Here is a tiny trained network, its code and every weight. The questions are about switching its units off for an input and a target symbol, where a switched-off unit gives its printed mean instead of its output.

import numpy as np


def w(rows, s, z=0):
    codes = np.array(rows[::2]) - 128.0
    scale = np.full(codes.shape[1], s)
    scale[-1] = z or s
    return codes * scale


def f(y):
    return y / 2 * (1 + np.tanh(0.7978845608 * (y + 0.044715 * y**3)))


def softmax(a):
    e = np.exp(a - a.max(-1, keepdims=True))
    return e / e.sum(-1, keepdims=True)


def log_softmax(a):
    a = a - a.max(-1, keepdims=True)
    return a - np.log(np.exp(a).sum(-1, keepdims=True))


def net(x, mask):
    ids = ['ΔΘΦΨΩαβεζηλμξπστ'.index(c) for c in x.split()]
    T = len(ids)
    res = E[ids] + P[:T]
    u = 0
    for l in range(3):
        q, k, v = (res @ M[l].T for M in (Q, K, V))
        z = softmax(np.where(np.tri(T) > 0, q @ k.T / 3**0.5, -1e9)) @ v
        res = res + np.where(mask[u], z, O[l][:, -1]) @ O[l][:, :-1]
        u += 1
        y = f(res @ A[l][:, :-1].T + A[l][:, -1])
        res = res + np.where(mask[u : u + 4], y, B[l][:, -1]) @ B[l][:, :-1]
        u += 4
    return log_softmax(res[-1] @ U[:, :-1].T + U[:, -1])


Q, K, V, O, A, B = {}, {}, {}, {}, {}, {}
E = w([
[100,117,154],'Δ',
[86,82,135],'Θ',
[113,255,36],'Φ',
[122,182,149],'Ψ',
[131,121,128],'Ω',
[188,218,174],'α',
[169,160,183],'β',
[91,109,142],'ε',
[143,99,47],'ζ',
[118,115,41],'η',
[89,102,132],'λ',
[94,177,156],'μ',
[142,129,63],'ξ',
[105,115,152],'π',
[63,173,129],'σ',
[70,112,140],'τ',
],0.008)
P = w([
[86,147,127],'0',
[179,199,110],'1',
[77,142,230],'2',
[48,200,250],'3',
[214,254,83],'4',
[41,78,224],'5',
],0.0081)
Q[0] = w([
[92,198,168],'L0H0',
[168,83,57],'L0H0',
[254,64,179],'L0H0',
],0.006)
K[0] = w([
[161,140,153],'L0H0',
[105,111,180],'L0H0',
[178,115,254],'L0H0',
],0.0076)
V[0] = w([
[165,1,127],'L0H0',
[161,181,42],'L0H0',
[105,10,219],'L0H0',
],0.0067)
O[0] = w([
[62,39,44,2],'L0H0',
[253,145,100,133],'L0H0',
[9,19,155,65],'L0H0',
],0.0055,0.0031)
A[0] = w([
[126,225,16,253],'L0N0',
[20,19,47,188],'L0N1',
[146,195,2,195],'L0N2',
[156,96,247,70],'L0N3',
],0.0068,0.0029)
B[0] = w([
[254,35,219,252],'L0N0',
[10,17,233,136],'L0N1',
[233,30,179,200],'L0N2',
[130,179,10,162],'L0N3',
],0.0058,0.0038)
Q[1] = w([
[129,150,211],'L1H0',
[161,34,165],'L1H0',
[96,105,255],'L1H0',
],0.0082)
K[1] = w([
[162,193,29],'L1H0',
[204,114,140],'L1H0',
[181,198,2],'L1H0',
],0.0089)
V[1] = w([
[79,43,91],'L1H0',
[2,77,68],'L1H0',
[40,149,138],'L1H0',
],0.0083)
O[1] = w([
[163,25,150,66],'L1H0',
[245,38,186,10],'L1H0',
[54,3,194,78],'L1H0',
],0.0054,0.012)
A[1] = w([
[236,129,1,50],'L1N0',
[114,239,240,252],'L1N1',
[149,68,219,96],'L1N2',
[134,167,13,84],'L1N3',
],0.008,0.004)
B[1] = w([
[254,136,148,151],'L1N0',
[30,79,5,251],'L1N1',
[162,59,148,131],'L1N2',
[227,92,201,159],'L1N3',
],0.0069,0.017)
Q[2] = w([
[170,91,65],'L2H0',
[254,136,123],'L2H0',
[194,121,126],'L2H0',
],0.0097)
K[2] = w([
[151,165,14],'L2H0',
[152,254,19],'L2H0',
[98,191,40],'L2H0',
],0.0079)
V[2] = w([
[204,2,162],'L2H0',
[174,44,163],'L2H0',
[185,89,115],'L2H0',
],0.0088)
O[2] = w([
[89,245,253,7],'L2H0',
[81,194,195,19],'L2H0',
[67,193,104,131],'L2H0',
],0.006,0.002)
A[2] = w([
[3,114,133,75],'L2N0',
[109,250,173,2],'L2N1',
[129,243,233,5],'L2N2',
[104,74,177,217],'L2N3',
],0.0079,0.0043)
B[2] = w([
[239,205,139,228],'L2N0',
[169,56,221,237],'L2N1',
[119,1,146,247],'L2N2',
[88,193,42,140],'L2N3',
],0.0073,0.014)
U = w([
[189,234,154,64],'Δ',
[156,54,168,44],'Θ',
[105,77,96,167],'Φ',
[165,102,81,73],'Ψ',
[67,143,81,154],'Ω',
[41,70,123,244],'α',
[74,87,113,249],'β',
[149,171,162,168],'ε',
[66,199,117,163],'ζ',
[151,254,86,77],'η',
[207,103,145,175],'λ',
[91,83,99,133],'μ',
[81,172,86,253],'ξ',
[120,187,138,178],'π',
[88,91,84,2],'σ',
[101,133,154,167],'τ',
],0.0073,0.0046)

Each question gives the input, a string of symbols that net reads in full, and the target symbol t.
The units are the heads (3 rows each of Q, K, V and O) and the neurons (one row each of A and B). Each row of codes is followed by its name. A weight is (code - 128) times the scale printed after its matrix; where a second scale follows, it is the last column's (O, A, B and U).
mask holds one flag per unit, layer by layer, with each layer's heads first. A switched-off unit (its flag False) gives its mean, the last column of its rows in O or B, instead of its output. The means were averaged over made-up inputs and are rounded, as every weight is.
A unit's drop is (log p(t) with every unit on - log p(t) with that unit switched off) / (log p(t) with every unit on - log p(t) with every unit switched off).
The circuit of an input: a set's keep is (log p(t) with only the set's units on - log p(t) with every unit switched off) / (log p(t) with every unit on - log p(t) with every unit switched off). Starting from the 12 units with the biggest drops (on a tie, the unit counted first), units are removed one at a time, each time the one whose removal leaves the highest keep (on an exact tie, the one counted first), for as long as the keep stays at least 0.8.
circuit, biggest first: the units of the circuit, biggest drop first
unit that matters most: the unit with the biggest drop
k most important neurons: the k neurons with the biggest drops, biggest first
k most important neurons of layer l: the k neurons of layer l with the biggest drops, biggest first
input ξ Ψ τ Ψ, target η: unit that matters most	L1N1
input Θ Φ Θ Θ π ε, target Θ: 4 most important neurons	[L2N2, L2N1, L0N1, L1N2]
input α α Θ α Θ, target Ψ: circuit, biggest first	[L2H0, L0H0, L1H0]
input α α ξ Θ ξ, target Ψ: circuit, biggest first	[L2H0, L1H0, L0H0]
input α ξ α ξ τ, target Ψ: circuit, biggest first	[L2H0, L0H0, L1H0]
input ξ Φ π η ζ, target η: circuit, biggest first	[L0N0, L1H0, L0N2, L0H0]
input Θ ξ Θ Θ Φ σ, target Θ: 2 most important neurons of layer 2	[L2N2, L2N1]
input σ σ Ψ μ ζ, target λ: 4 most important neurons	[L1N3, L1N1, L1N0, L0N2]
input Φ σ α λ ξ, target Ψ: 2 most important neurons	[L1N1, L2N0]
input η ε Ω β α Θ, target η: 2 most important neurons	[L2N0, L2N2]
input ε α Ψ Θ ε, target Ψ: 2 most important neurons of layer 0	[L0N1, L0N2]
input ξ Ψ α ε, target η: 3 most important neurons	[L2N0, L2N2, L1N1]
input Ψ Ψ ξ ζ α, target Ψ: 3 most important neurons	[L1N1, L2N0, L0N3]
input α σ Ω α Ω, target Ψ: 2 most important neurons of layer 1	[L1N1, L1N0]
input Θ β Φ Ω ζ ε, target Θ: 2 most important neurons of layer 1	[L1N2, L1N1]
input η ξ Φ Ψ Φ, target η: 4 most important neurons	[L0N0, L1N1, L1N0, L1N3]
input τ β λ ζ ζ, target λ: 2 most important neurons	[L1N1, L1N3]
input Θ λ μ, target Θ: 4 most important neurons	[L2N2, L2N1, L0N1, L1N2]
input Θ ξ η, target Θ: most important neuron of layer 2	[L2N2]
input ξ ζ Φ β, target η: unit that matters most	L1H0
input Θ η Δ, target Θ: 4 most important neurons	[L2N2, L2N1, L0N1, L1N2]
input Θ σ ξ β, target Θ: 3 most important neurons	[L2N2, L2N1, L0N1]
input Θ π ε σ, target Θ: 3 most important neurons	[L2N2, L2N1, L0N1]
input Θ Θ Φ, target Θ: 4 most important neurons	[L2N2, L2N1, L0N1, L1N2]
input ξ Ω ε α, target η: 2 most important neurons of layer 2	[L2N2, L2N0]
input λ α ξ ε η, target Ψ: 2 most important neurons of layer 2	[L2N1, L2N0]
input ζ α τ ξ Ω, target Ψ: most important neuron of layer 2	[L2N0]
input Θ π Θ, target Θ: 2 most important neurons of layer 1	[L1N2, L1N1]
